Below is a small trained network, with its code and all its weights. Each question gives an input and a class and asks what happens when units are switched off, that is, made to give their printed mean instead of their output.

import numpy as np


def w(rows, s, z=0):
    codes = np.array(rows[::2]) - 128.0
    scale = np.full(codes.shape[1], s)
    scale[-1] = z or s
    return codes * scale


def f(y):
    return y / 2 * (1 + np.tanh(0.7978845608 * (y + 0.044715 * y**3)))


def log_softmax(a):
    a = a - a.max(-1, keepdims=True)
    return a - np.log(np.exp(a).sum(-1, keepdims=True))


def net(x, mask):
    res = np.array(x, float).reshape(1, 8) / 4 @ E
    y = f(res @ A[0][:, :-1].T + A[0][:, -1])
    res = res + np.where(mask, y, B[0][:, -1]) @ B[0][:, :-1]
    return log_softmax(res[-1] @ U[:, :-1].T + U[:, -1])


A, B = {}, {}
E = w([
[130,130,141,123,137],'x0',
[134,247,93,234,199],'x1',
[130,125,127,129,127],'x2',
[129,122,113,134,119],'x3',
[134,118,113,134,121],'x4',
[123,142,151,118,141],'x5',
[9,57,98,134,223],'x6',
[183,152,2,12,199],'x7',
],0.0078)
A[0] = w([
[187,162,146,185,117,173],'N0',
[188,194,87,110,150,164],'N1',
[134,210,99,164,77,130],'N2',
[89,76,140,175,78,174],'N3',
[254,93,163,106,42,225],'N4',
[132,185,107,74,156,199],'N5',
[42,20,208,149,107,234],'N6',
[84,90,57,38,136,147],'N7',
[124,169,169,197,92,200],'N8',
[164,194,53,108,102,102],'N9',
[50,57,134,176,95,164],'N10',
[90,139,89,202,212,109],'N11',
[107,117,110,83,174,158],'N12',
[187,109,171,55,38,189],'N13',
[129,176,183,230,45,243],'N14',
[182,162,168,206,89,173],'N15',
[193,159,93,96,109,142],'N16',
[187,199,105,145,125,145],'N17',
[194,185,62,55,179,253],'N18',
[97,162,117,211,126,170],'N19',
[61,124,87,202,213,97],'N20',
[97,161,94,179,210,114],'N21',
[170,122,154,79,75,145],'N22',
[71,62,116,31,153,174],'N23',
],0.0092,0.004)
B[0] = w([
[82,179,101,182,175,171],'N0',
[224,157,131,176,189,174],'N1',
[107,152,147,186,191,162],'N2',
[125,140,199,113,68,184],'N3',
[81,196,82,69,114,220],'N4',
[173,142,84,120,187,169],'N5',
[127,87,224,136,22,247],'N6',
[99,91,61,186,204,198],'N7',
[5,120,122,127,149,195],'N8',
[184,177,150,146,111,160],'N9',
[159,109,227,143,46,195],'N10',
[117,151,123,2,82,185],'N11',
[101,70,57,132,183,163],'N12',
[73,140,44,37,106,211],'N13',
[2,138,116,122,127,239],'N14',
[15,138,129,158,186,192],'N15',
[195,159,138,105,174,161],'N16',
[165,166,148,199,166,167],'N17',
[201,159,111,140,240,221],'N18',
[35,182,82,102,79,180],'N19',
[155,129,110,39,59,191],'N20',
[146,173,110,57,115,181],'N21',
[120,152,65,47,151,169],'N22',
[86,2,95,206,236,209],'N23',
],0.006,0.011)
U = w([
[94,209,149,32,63,240],'0',
[53,117,80,255,197,189],'1',
[185,169,64,25,150,123],'2',
[227,233,171,197,147,8],'3',
[163,66,201,183,79,51],'4',
],0.0079,0.0018)

Each question gives the input, the list of numbers given to net, and the class t.
The units are the neurons (one row each of A and B). Each row of codes is followed by its name. A weight is (code - 128) times the scale printed after its matrix; where a second scale follows, it is the last column's (A, B and U).
mask holds one flag per neuron, in row order. A switched-off neuron (its flag False) gives its mean, the last column of its row in B, instead of its output. The means were averaged over made-up inputs and are rounded, as every weight is.
A unit's drop is (log p(t) with every unit on - log p(t) with that unit switched off) / (log p(t) with every unit on - log p(t) with every unit switched off).
The circuit of an input: a set's keep is (log p(t) with only the set's units on - log p(t) with every unit switched off) / (log p(t) with every unit on - log p(t) with every unit switched off). Starting from the 12 units with the biggest drops (on a tie, the unit counted first), units are removed one at a time, each time the one whose removal leaves the highest keep (on an exact tie, the one counted first), for as long as the keep stays at least 0.8.
units of the circuit, in order: the units of the circuit, biggest drop first
most important unit: the unit with the biggest drop
k most important neurons: the k neurons with the biggest drops, biggest first
drop when u is switched off: that unit's drop, to one decimal
input [1,1,8,2,7,3,8,5], class 2: units of the circuit, in order => [N20]
input [-6,7,3,-4,0,-4,1,-6], class 0: units of the circuit, in order => [N11; N20]
input [8,0,-6,-6,2,5,3,-6], class 4: units of the circuit, in order => [N6; N10]
input [-2,6,-8,3,-8,2,-7,0], class 1: 3 most important neurons => [N15; N14; N8]
input [1,-2,3,-2,-7,7,7,7], class 1: 2 most important neurons => [N23; N7]
input [7,1,5,-2,-1,-3,4,-5], class 0: units of the circuit, in order => [N23; N7]
input [-8,-1,-2,-2,3,6,2,-6], class 4: units of the circuit, in order => [N6; N10]
input [6,6,5,1,-5,4,1,-6], class 0: 2 most important neurons => [N23; N11]
input [-6,3,4,-5,3,4,-8,0], class 1: 2 most important neurons => [N15; N14]
input [-4,0,7,6,6,2,1,6], class 1: 2 most important neurons => [N7; N20]
input [3,7,-4,0,8,-5,-8,-1], class 1: 2 most important neurons => [N15; N14]
input [-6,-1,1,0,8,-4,1,-1], class 4: drop when N4 is switched off => 0.1
input [-1,3,-7,4,-4,8,7,7], class 2: drop when N11 is switched off => 0.2
input [-6,-2,-8,5,2,2,6,6], class 1: 2 most important neurons => [N23; N7]
input [0,2,-5,2,-1,7,0,5], class 3: most important unit => N13
input [5,1,-7,8,5,2,-6,7], class 3: drop when N1 is switched off => 0.2
